Below are the code and all the weights of a small trained network. Each question names an input and a class and asks about switching units off, where a switched-off unit gives its printed mean instead of its output.

import numpy as np


def w(rows, s, z=0):
    codes = np.array(rows[::2]) - 128.0
    scale = np.full(codes.shape[1], s)
    scale[-1] = z or s
    return codes * scale


def f(y):
    return np.maximum(y, 0)


def log_softmax(a):
    a = a - a.max(-1, keepdims=True)
    return a - np.log(np.exp(a).sum(-1, keepdims=True))


def net(x, mask):
    res = np.array(x, float).reshape(1, 3) / 4 @ E
    y = f(res @ A[0][:, :-1].T + A[0][:, -1])
    res = res + np.where(mask, y, B[0][:, -1]) @ B[0][:, :-1]
    return log_softmax(res[-1] @ U[:, :-1].T + U[:, -1])


A, B = {}, {}
E = w([
[254,67,227,60,162,119,133],'x0',
[128,177,92,68,216,250,205],'x1',
[123,122,114,108,129,122,119],'x2',
],0.009)
A[0] = w([
[139,98,130,163,93,84,101,184],'N0',
[135,164,109,103,192,189,146,140],'N1',
[52,173,60,171,90,140,137,247],'N2',
[254,65,187,82,140,137,130,143],'N3',
[132,91,146,164,51,34,37,253],'N4',
[139,89,155,152,124,85,110,153],'N5',
[126,99,149,168,95,57,99,204],'N6',
[178,74,194,90,158,121,139,137],'N7',
[130,174,103,86,218,240,190,148],'N8',
],0.0093,0.0057)
B[0] = w([
[123,94,142,133,114,149,94,186],'N0',
[130,183,94,121,161,90,229,198],'N1',
[45,192,57,209,27,157,109,244],'N2',
[193,81,219,11,189,103,148,228],'N3',
[152,88,175,173,67,114,37,252],'N4',
[123,84,169,110,134,140,83,173],'N5',
[119,84,181,110,91,148,68,204],'N6',
[193,101,204,1,171,109,133,196],'N7',
[124,194,86,82,144,119,237,250],'N8',
],0.0091,0.013)
U = w([
[110,123,120,221,47,136,22,191],'0',
[77,210,43,136,125,179,197,128],'1',
[159,28,201,70,146,127,54,166],'2',
[175,138,149,59,254,94,215,7],'3',
],0.0068,0.002)

Each question gives the input, the list of numbers given to net, and the class t.
The units are the neurons (one row each of A and B). Each row of codes is followed by its name. A weight is (code - 128) times the scale printed after its matrix; where a second scale follows, it is the last column's (A, B and U).
mask holds one flag per neuron, in row order. A switched-off neuron (its flag False) gives its mean, the last column of its row in B, instead of its output. The means were averaged over made-up inputs and are rounded, as every weight is.
A unit's drop is (log p(t) with every unit on - log p(t) with that unit switched off) / (log p(t) with every unit on - log p(t) with every unit switched off).
The circuit of an input: a set's keep is (log p(t) with only the set's units on - log p(t) with every unit switched off) / (log p(t) with every unit on - log p(t) with every unit switched off). Starting from all 9 units, units are removed one at a time, each time the one whose removal leaves the highest keep (on an exact tie, the one counted first), for as long as the keep stays at least 0.8.
units of the circuit, in order: the units of the circuit, biggest drop first
most important unit: the unit with the biggest drop
top k neurons: the k neurons with the biggest drops, biggest first
drop when u is switched off: that unit's drop, to one decimal
input [0,4,8], class 1: top 2 neurons => [N3; N7]
input [-1,2,0], class 1: most important unit => N3
input [-1,2,-5], class 1: units of the circuit, in order => [N3; N4]
input [-3,0,6], class 0: units of the circuit, in order => [N8; N3]
input [0,-4,-2], class 0: top 3 neurons => [N3; N7; N4]
input [-1,1,0], class 1: units of the circuit, in order => [N4; N3]
input [0,4,-4], class 1: top 2 neurons => [N3; N7]
input [0,-3,4], class 0: top 2 neurons => [N3; N7]
input [-1,-2,8], class 0: top 2 neurons => [N3; N7]
input [2,2,-5], class 3: top 2 neurons => [N2; N4]
input [7,1,-3], class 3: top 2 neurons => [N4; N6]
input [1,2,-1], class 3: drop when N2 is switched off => 1.2
input [0,-3,2], class 0: drop when N7 is switched off => 0.4
input [0,4,-2], class 1: drop when N3 is switched off => 0.8
input [-2,-2,3], class 0: drop when N3 is switched off => 0.1
